In the rows, 128 means zero.
Each row of numbers belongs to one of the elements below and depends on some of the facts about them. Some rows are named. Which element is each other row?

Named rows:
brograki: [139 149 116 112 165 156 106 136 149 171  83 135 114 149 139 198 100 115
 107  89 118  88 131 108 124 112 153 117  96 139 151 133 161  90 134 159
 132 197 130 143 142 181 126 133 122 111 159 131 169 106]
miple: [121 139 102 117 112 100 125 127 152 118 130 112 122 115 143 123 159  92
 112 142 123 105 125 107 113 140 169 159 173 123 112 147 104 137 134 148
  99 173 179 101 121 114  93 139 143 158 111 137 138 122]
flosa: [104 159 112 110 102 157  97 114 117 127 167 166  66 133 112 132 124  95
 111 132 138  65 104 170 120 114 104 158 186 128 163 138 165 111  84 168
  93 167 173  88 162 155 121 129 101 111 140  90 150 104]
nugobam: [ 82 160 121 129 108 136 103 116 126 132 121 138  83 145 121 158  76  77
 129 132 144  74 120 134 126 119 129 125 182 136 130 128 161  89 113 203
 107 203 199 100 150 159 122 162 119  89 132 102 130 112]
flideplur: [118 147  94 128 100  99 120 118 151 105 119 116 117 124 143 139 152  61
 110 140 128  92 117 118 112 136 157 152 174 101 108 145  94 132 136 175
 105 176 198 109 131 108 100 133 161 163 111 122 138 107]
figrebrar: [100 156 112 120 145 126 106 139 144 104 127 165 104 116 119 167 152 128
  83 124 122  93 157 102 129 132 153 124 141 124 165 140 175 109  97 141
 105 175 123 107 109 145 113 120 111 149 131 112 144 111]
truse: [104 122 113  96 201 105 113 103 135 152 144 100 125 156 148 195 116 185
  76  98 112 137 181  98 100 139 173 144 112 126 102 161 146  87 129 143
 100 230 115 140 126 126 120 128 117 133 141 136 121 156]
sobe: [123 134  69  87 147 145 139 133 113 114  56  90 124 171 104 174 158  75
 130 140 169 123 116  69 148 117 185 135  48 140 100 112 145 116 130 174
 149 131  82 145 168 145 119 123 158 113 143 163 151 117]
skalodur: [104 197 135 129 145 141 122 137 168  85  73 141 129 117 145 168 157 148
  83 105 121  85 159  90 125 111 173 124 136  92 168 154 175 118 112 130
 102 171 173 109  89 118  87 130 104 175 128 131 136 133]
pimo: [133 123  96 116  92 148  96 133  96 138 183 151  70 129 105 106  97  93
 127 137 119  88  82 150 141 121 119 152 189 159 183 108 166 127 103 159
 105 143 141  99 142 172 135 160 103 105 131  87 166 134]
sabu: [ 95 121  95 140  96  93 105 126  91  83 189 148  97 128 117 105 165  95
 109 167 129 108 114 129 120 143 126 147 215 118 146 140 125 138  86 167
  91 168 154 100 107 114 110 143 134 139 110  98 126 113]
nefor: [117 141  87 130  99 107 123 133 148 112 106 112 112 109 143 134 154  56
 115 140 133  85 109 117 120 133 155 153 158 117 113 138  94 134 136 176
 108 181 183 107 124 118 105 136 169 152 115 127 140 106]
loba: [207 130  96 129 133 151 114 148 142 147  59  70 144 134 151 150 123 121
 142  81  97 136 100  82 126 106 200 120 130 120 154 123 114 172 166 114
 135 150 157 161 101 168 100 152 109 160 138 134 172 174]
stidel: [106 110  72 101 148 138 126 133  99 106 127  96 116 167  97 157 167  72
 128 149 161 133 116  78 138 133 167 136  88 132 111 101 134 121 112 178
 141 130  78 147 157 144 126 119 147 102 130 144 143 132]
mustam: [143 139 112 124 124 141 105 134 142 155 112 136  97 125 133 160 106  99
 115 107 118  88 116 126 134 117 146 137 151 140 162 129 151 114 128 153
 112 177 150 123 127 169 121 139 119 125 144 112 171 122]
goga: [139 188 107 132 131 183 124 108  94  74  84 100 141 140 121 175 172 129
 125  73 119 116 107 109 106  88 180 110 125  59 189 125 160 155 111 150
 141 110 175 156 108 111 107 122  97 175 125  97 126 167]
piples: [160 172  96 120 106 203 116  98  52  92 117  92 116 145 103 152 148 112
 147  80 130 125  71 140 105  96 172 122 148  68 174 119 147 179 110 163
 145  87 180 159 142 132 120 139  86 156 134  91 124 178]
fomen: [129 151  76  61 137 167 135 117 100 121  89  91  94 152 105 183 161  87
 117 122 166  96 103 116 137 131 170 176  65 146 102 127 149 108 113 168
 142 124  93 123 205 151 125 121 133 123 158 149 141 111]
dafol: [112 164 117 125 143 124 120 137 164 100 110 132 122 125 148 169 168 131
  79 115 116  91 155 104 117 131 163 141 141  97 143 159 140 114 118 142
  99 186 160 121  96 117  95 117 131 164 134 138 144 123]
tibi: [108 163 115  84 196 136 116  90 140 139 126 104 115 156 153 213 148 170
  69 101 130 113 192 119  98 139 172 163  94 114  89 173 150  78 117 143
 108 212 124 133 163 116 113 107 101 156 144 147 116 129]
gevuk: [111 136  84 124 136 138 124 127  98  91  28  94  79 133  94 175 132  75
 129 146 188 129 124  80 166 140 178 123 107 131  87 134 145 132 119 172
 155 132 113 117 145 155 127 151 102 112 138 137 133 127]

How the elements are related:
zapem studrogre piples; zapem studrogre loba; raplemas studrogre vezek; skalodur studrogre rostu
zifles studrogre netrer; zifles studrogre dimur; zifles studrogre brikle; brader studrogre broko
gofen studrogre dadrum; nobroski studrogre flapel; brevik studrogre floka; brevik studrogre stoflu
kuza studrogre dafol; kuza studrogre grastir; roli studrogre putren; brikle studrogre vena
brikle studrogre druruk; stafal studrogre tibi; stafal studrogre skotrom; stafal studrogre gratra
stafal studrogre nisti; filis studrogre stustir; filis studrogre kopeva; bretripus studrogre sobe
flapel studrogre stubre; siklu studrogre brevik; brasos studrogre sozo; brasos studrogre roli
figrebrar studrogre putren; figrebrar studrogre dulam; grabran studrogre vatro; nugobam studrogre kepam
grogofo studrogre ketefla; stustir studrogre vegreples; stustir studrogre tistil; stustir studrogre loba
modrol studrogre stukarol; modrol studrogre kleskir; modrol studrogre kopeva; busir studrogre stustir
busir studrogre trubu; mustam studrogre brikle; grastir studrogre vatro; briflo studrogre brograki
briflo studrogre fibur; fibur studrogre druruk; flosa studrogre skuvo; flosa studrogre figrebrar
flosa studrogre vena; dafol studrogre skalodur; stoflu studrogre putren; stoflu studrogre vires
stoflu studrogre rostu; stosko studrogre tistil; pimo studrogre floka; pimo studrogre flebren
pimo studrogre gabal; dople studrogre stustir; skuvo studrogre kuza; skuvo studrogre tiskan
pusas studrogre tiskan; situs studrogre stubre; situs studrogre miple; logrol studrogre nefor
vatro studrogre zekil; vatro studrogre vena; vatro studrogre stoflu; vezek studrogre kebres
vezek studrogre goga; vezek studrogre stalan; vezek studrogre rostu; kebres studrogre siza
kebres studrogre stalan; sabu studrogre vatro; sabu studrogre dafol; redror studrogre nefor
klamegel studrogre skuvo; klamegel studrogre skoflar; putren studrogre vires; boflil studrogre trifli
brilusti studrogre nisti; lizun studrogre klekla; lizun studrogre grastir; lizun studrogre kudrumer
stubre studrogre stukarol; flebren studrogre flose; flebren studrogre brikle; goga studrogre zazis
ketefla studrogre flapel; ketefla studrogre kebres; trubu studrogre zore; trubu studrogre miple
flose studrogre tistil; flose studrogre vena; flose studrogre loba; nefor studrogre grastir
siza studrogre skalodur; kleskir studrogre dafol; kleskir studrogre stoflu; klekla studrogre zapem
kepam studrogre skuvo; briken studrogre dimur; briken studrogre stubre; briken studrogre filis
zesor studrogre flideplur; zesor studrogre raplemas; zesor studrogre vatro; trifli studrogre fafir
tiskan studrogre druruk; piples studrogre fafir; piples studrogre dilepam; vena studrogre stalan
gabal studrogre stustir; gabal studrogre kuza; gabal studrogre druruk; vegreples studrogre stubre
miple studrogre vatro; zore studrogre klamegel; zore studrogre flideplur; zore studrogre gabal
fafir studrogre goga; gratra studrogre relem; gratra studrogre truse; gratra studrogre nobroski
biklil studrogre zesor; biklil studrogre riskes; biklil studrogre trifli; flideplur studrogre zekil
druruk studrogre gruvogru; flufo studrogre flapel; flufo studrogre dimur; vires studrogre kebres
riskes studrogre tiskan; relem studrogre tiskan; relem studrogre figrebrar; dadrum studrogre vegreples
dadrum studrogre gruvogru; fetra studrogre mustam; fetra studrogre redror; tinen studrogre biklil
kudrumer studrogre gabal; skotrom studrogre skalodur; gruvogru studrogre siza; foduk zitel flosa
zapem zitel gabal; netrer zitel zesor; brevik zitel fetra; kuza zitel figrebrar
brikle zitel tibi; siklu zitel busir; figrebrar zitel stukarol; grabran zitel dimur
braflir zitel pimo; grogofo zitel skalodur; klaber zitel rostu; bruske zitel pusas
taple zitel nenibram; stustir zitel brikle; lazen zitel trifli; stalan zitel zapem
busir zitel goga; tibi zitel fomen; grastir zitel fibur; briflo zitel plisin
fibur zitel foduk; nenibram zitel vaklen; pimo zitel ketefla; stidel zitel braflir
dople zitel klaber; stukarol zitel riskes; liklil zitel netrer; pusas zitel liklil
gevuk zitel klovu; broko zitel floka; truse zitel logrol; logrol zitel kleskir
dimur zitel stalan; vezek zitel grabran; sabu zitel siklu; putren zitel gevuk
sozo zitel flapel; brilusti zitel skoflar; loba zitel grogofo; lizun zitel relem
goga zitel brilusti; ketefla zitel broko; plisin zitel vezek; trubu zitel nugobam
rostu zitel taple; flose zitel dadrum; siza zitel trubu; kleskir zitel grastir
gugrin zitel kuza; trifli zitel grorik; gabal zitel tinen; fafir zitel stegi
gratra zitel lazen; gozavus zitel stustir; grorik zitel gugrin

Rows to name:
No name comes twice in this set of rows, the named rows included.
[119 143  74  48 147 178 142 131  97 135 134 101 131 183 101 159 169  82
 132 135 155  94  92 106 113 110 158 164  47 151 135 106 157  93 106 171
 128 120  86 136 199 145 110 120 157 109 147 154 145 111]  stegi
[ 91 162 117  97 186 129 133 102 151 128  97  97 136 170 143 198 146 163
  82 112 134 129 190  78 103 129 183 136 102 101 100 159 163  78 124 149
 103 217 136 140 129 122 100 116 117 139 143 158 105 137]  nisti
[174 114  90  97  95 161 107 131  91 155 137 109  91 135 116 116 106 110
 151 121 121 117  72 132 140 115 147 160 161 163 153 109 147 153 133 137
 117 108 143 111 148 189 118 164  99 121 135 109 161 164]  stosko
[102 144 126 126 138 149  90 109 122 155 129 143  60 137 126 187  64 113
  97 102 126  85 136 155 125 126 123 128 169 139 145 150 157  89 109 180
 113 220 168 118 142 166 137 145  91  94 146  91 146 117]  pusas
[110 176 122 108 110 167 119  88  84 119 147 107  97 156 107 158 120  88
 120  86 144  91  94 169 102 106 136 135 171 102 161 139 153 134  99 194
 127 158 207 128 154 126 109 144  92 121 115  87 121 132]  tinen
[163 158 123 127 133 133 111 144 169 124  82 140 126 110 159 170 153 112
 101  92 102  85 131 109 125 114 167 136 137 116 160 144 135 134 129 133
 117 178 168 131 102 141  98 124 128 174 138 128 162 128]  vena
[132 110  87 106  84 135 109 126  86 137 167  99  89 138 112  90 106  98
 153 154 126 115  75 133 121 120 143 163 211 155 134 122 130 148 128 159
  97 143 167  98 140 162 116 177 109 105 118  95 140 151]  busir
[161 174 122 122 157 140 121 142 176 106  67 129 148 120 155 181 174 131
  81  78 105  97 144  99 118 117 182 125  95  98 173 152 144 139 128 119
 118 168 148 146  86 120  87 111 124 191 130 132 169 134]  stalan
[116 161 116 119 167 128 117 135 166 107 101 147 123 131 142 182 155 123
  78 113 127  93 163  93 130 120 164 133 108 114 161 144 168 102 103 139
 115 182 115 128 112 141 108 109 130 150 141 127 157 117]  dulam
[169 113  92  85 123 143 118 133 104 157 145  87 106 145 120 102 122 150
 138 139 113 130 102 117 128 125 161 175 161 174 125 138 140 143 141 114
 100 133 133 112 144 176 107 165  81 116 133 128 149 173]  filis
[137 114  59  82 155 142 117 116  89 129 120 105  98 152 109 186 180  87
 111 133 161 128 118 108 138 141 167 161  70 143  94 132 119 133 109 171
 148 131  56 145 198 131 133 106 142 130 148 145 148 104]  gozavus
[ 91 112 120 109 165 121 100 108  93 122 168 111  90 173 130 154 103 179
  88 142 130 147 168 118 106 135 142 152 170 137 100 140 165  86 100 163
  86 209 145 130 114 140 121 137  81  94 142 116 128 168]  gratra
[ 91 140  95 111 128 138 108 140  99  70 161 164  88 123  93 126 182 117
  84 158 144  95 130 121 147 138 136 148 137 140 170 122 187 114  64 146
 105 112  77  98 119 146 124 123 105 137 132 108 153 116]  brasos

The same elements again, as new rows of numbers:
Some elements and their rows:
situs: [136 105 130 117 116 144 123 134 139 132  92 128 121 129 125 136 152 124
 128 137 120 112 112 128 152 121 125 124 133 138 127 142 133 128 111 131
 136]
piples: [127 119 126 151 127 153 132 122 130 114 177 144 135 120 145 137 102 151
 117 152 137 105 150 135 120 134 149 131 129 127 105 121 111 144 137 146
 152]
goga: [124 120 127 134 119 163  82 112 120 120 175 123 147 126 141 148 108 146
 125 162 142 138 175  93 116 160 156 132  91 126 120 156 118 114 152 140
 126]
gofen: [146  99 131 106 113 150 122 137 144 139  84 133 117 122 121 136 154 118
 125 141 123 119 114 129 153 121 125 117 134 151 127 143 142 124 101 122
 139]
trubu: [125 119 120 130 126 125 122 127 127 126 116 131 126 125 127 134 138 121
 125 127 137 124 126 132 124 128 127 118 115 124 129 132 123 119 123 129
 137]
nugobam: [130 112 136 113 120 156 120 136 165 142 110 120 127 124 138 125 133 126
 127 140 102 100 123 126 157 131 115 131 149 145 123 141 138 135 121 134
 123]
siza: [131 123 122 127 132 121 121 126 126 135 121 124 124 126 126 128 131 121
 127 131 129 139 131 131 119 129 133 131 122 128 129 127 125 124 123 125
 131]
lizun: [112 117 122 120 129 145 117 126 155 120 123 115 128 126 142 130 137 123
 120 127 116 102 129 129 147 130 105 123 134 128 127 136 125 127 133 141
 126]
tibi: [119 173 103 140 153  54 109 102 106 152 127 107 148 143 101 137 115 136
 139 131  84 197 137 165 110 112 178 188 141 114 127 108 123 136 117 136
 118]
brikle: [105 140  96 145 112 113 112 123 138 131 113 138 150 126 125 137 142 117
 132 104 123 128 147 150 133 125 112 131 122 121 133 112 101 105 109 128
 117]
netrer: [114 143  99 155 114  87 125 120  98 118 112 150 141 134 105 147 145 123
 128  96 154 151 138 151 123 111 123 118  96 115 131 107 102 101 110 118
 136]
zekil: [132 134 131 148 129 111 137 125 104 115 151 143 130 138 123 139 114 145
 127 119 142 130 133 129 120 121 135 123 110 123 119 117 122 133 135 130
 144]
brader: [117 186 129  73  71 215 192 165  99  83 128 110 142 110 141  94 175 134
 140 145 178 138  98 102 138 121 142 167 225 124 191 128 130 134 132 115
  46]
raplemas: [135 123 130 137 129 136 129 127 127 125 142 136 128 129 133 134 118 139
 126 138 126 116 134 127 128 127 141 129 128 126 120 127 124 136 126 136
 142]
tiskan: [136 129 136 129 127 131 129 130 131 134 135 132 127 126 128 127 118 137
 123 133 118 127 131 133 135 130 130 130 133 139 116 127 133 132 123 127
 135]
stidel: [127 130 129 112 140 127 122 126 130 132 128 126 139 128 126 124 125 116
 126 126 136 129 128 133 118 128 124 120 124 122 133 122 126 128 130 136
 129]
biba: [131 129 135 131 127 129 134 128 125 127 132 132 128 133 123 131 127 136
 129 128 125 123 125 126 136 123 129 127 129 133 126 126 129 132 128 128
 130]
trifli: [119  99 115 153 152 173 134 109 146 133 156 135 124 102 177 128  86 133
 130 179 145 117 161 135 114 142 134 148 127 112 118 120 118 139 129 148
 129]
flosa: [128 113 134 125 124 143 124 140 152 132 116 123 129 131 127 125 131 126
 127 133 106 112 111 121 148 134 123 123 139 137 124 136 138 137 123 125
 134]
flufo: [140 108 130 111 117 139 122 134 133 134  86 127 119 128 119 141 157 121
 128 135 120 121 107 130 154 119 130 125 129 138 132 141 138 127 103 130
 139]
kuza: [118 111 123 146 160 133 138 106 130 123 107 125 109 123 157 126 107 119
 140 139 145 139 137 128 139 120  99 134 109 116 140 123 140 130 125 133
 117]

Rows to name:
No name comes twice in this set of rows, the named rows included.
[110 129 126 118 112 109 140 162 179 130 140 115 146  81 128 105  96 109
 105 110 133 184 122 145 122 175  95  99 123 178 105 103 162 123 136  63
 138]  fibur
[138 137 135 106 150 106 110 111 141 155 105  89 130 139 116 132 129 136
 129 155  66 156 110 139 142 118 160 176 161 139 124 140 148 153 120 141
 120]  stafal
[113 207 133  58 100 175 190 148  62  73 161 124 174 121 119  89 145 119
 145 126 225 164 103 118  86 113 149 151 196  99 199  95 116 134 149 127
  61]  broko
[126 107 118 109 116 145 116 132 142 139  97 122 107 127 136 133 151 103
 123 136 132 111 121 133 138 134 121 112 124 131 133 149 123 121 109 129
 131]  dople
[105 146 129 129 130 113 130 117 135  98 132 119 123 142 128 137 127 144
 118  88 119 106 121 130 159 116  86 124 119 129 124 125 125 136 149 135
 122]  mustam
[134 117 133 140 127 157 128 128 141 133 158 138 134 121 148 131 108 142
 122 154 121 107 144 130 125 141 146 133 139 132 112 127 120 141 126 141
 142]  biklil
[131 140 133 145 125 106 129 120  94 108 151 141 132 138 116 145 116 147
 122 116 149 141 138 117 127 124 131 117  99 129 118 124 124 128 139 124
 142]  skoflar
[ 84 124 107 147 133 112 132 145 162  96 137  89 146 117 132 126 127 120
 114 116 121 131  87 127 130 153 115 112 111 106 127 128 128 142 157 111
 148]  grastir
[143 129 134 124 134 110 124 123 117 135 111 123 126 133 111 137 135 132
 128 135 113 146 115 134 133 117 149 141 131 132 125 133 140 136 116 128
 137]  nobroski
[136 136 139 130 132 106 137 127 100 120 140 151 138 139 110 135 117 133
 128 110 149 131 122 130 120 115 131 113 110 123 126 116 120 133 131 133
 147]  floka
[130 148 116 135 151  71 130 113 103 132 136 108 134 136 105 133 115 131
 127 133 115 188 115 139  99 126 165 151 117 115 129 123 135 136 134 122
 137]  truse
[141 125 129 142 121 102 141 126  86 115 122 148 123 136 107 147 132 134
 127 115 155 142 122 131 123 109 142 114  99 127 124 125 125 122 119 121
 152]  kopeva
[126 116 141  62 152 146 100 130 152 139 112 126 167 130 123 122 128  96
 129 124 146 102 114 142 119 123 105  99 127 128 145 120 121 130 125 161
 139]  pimo
[133 101 126 134 124 198 121 135 170 139 164 132 137 109 167 126 106 144
 119 185 107  84 152 134 131 149 156 143 162 135 103 137 114 149 125 154
 143]  boflil

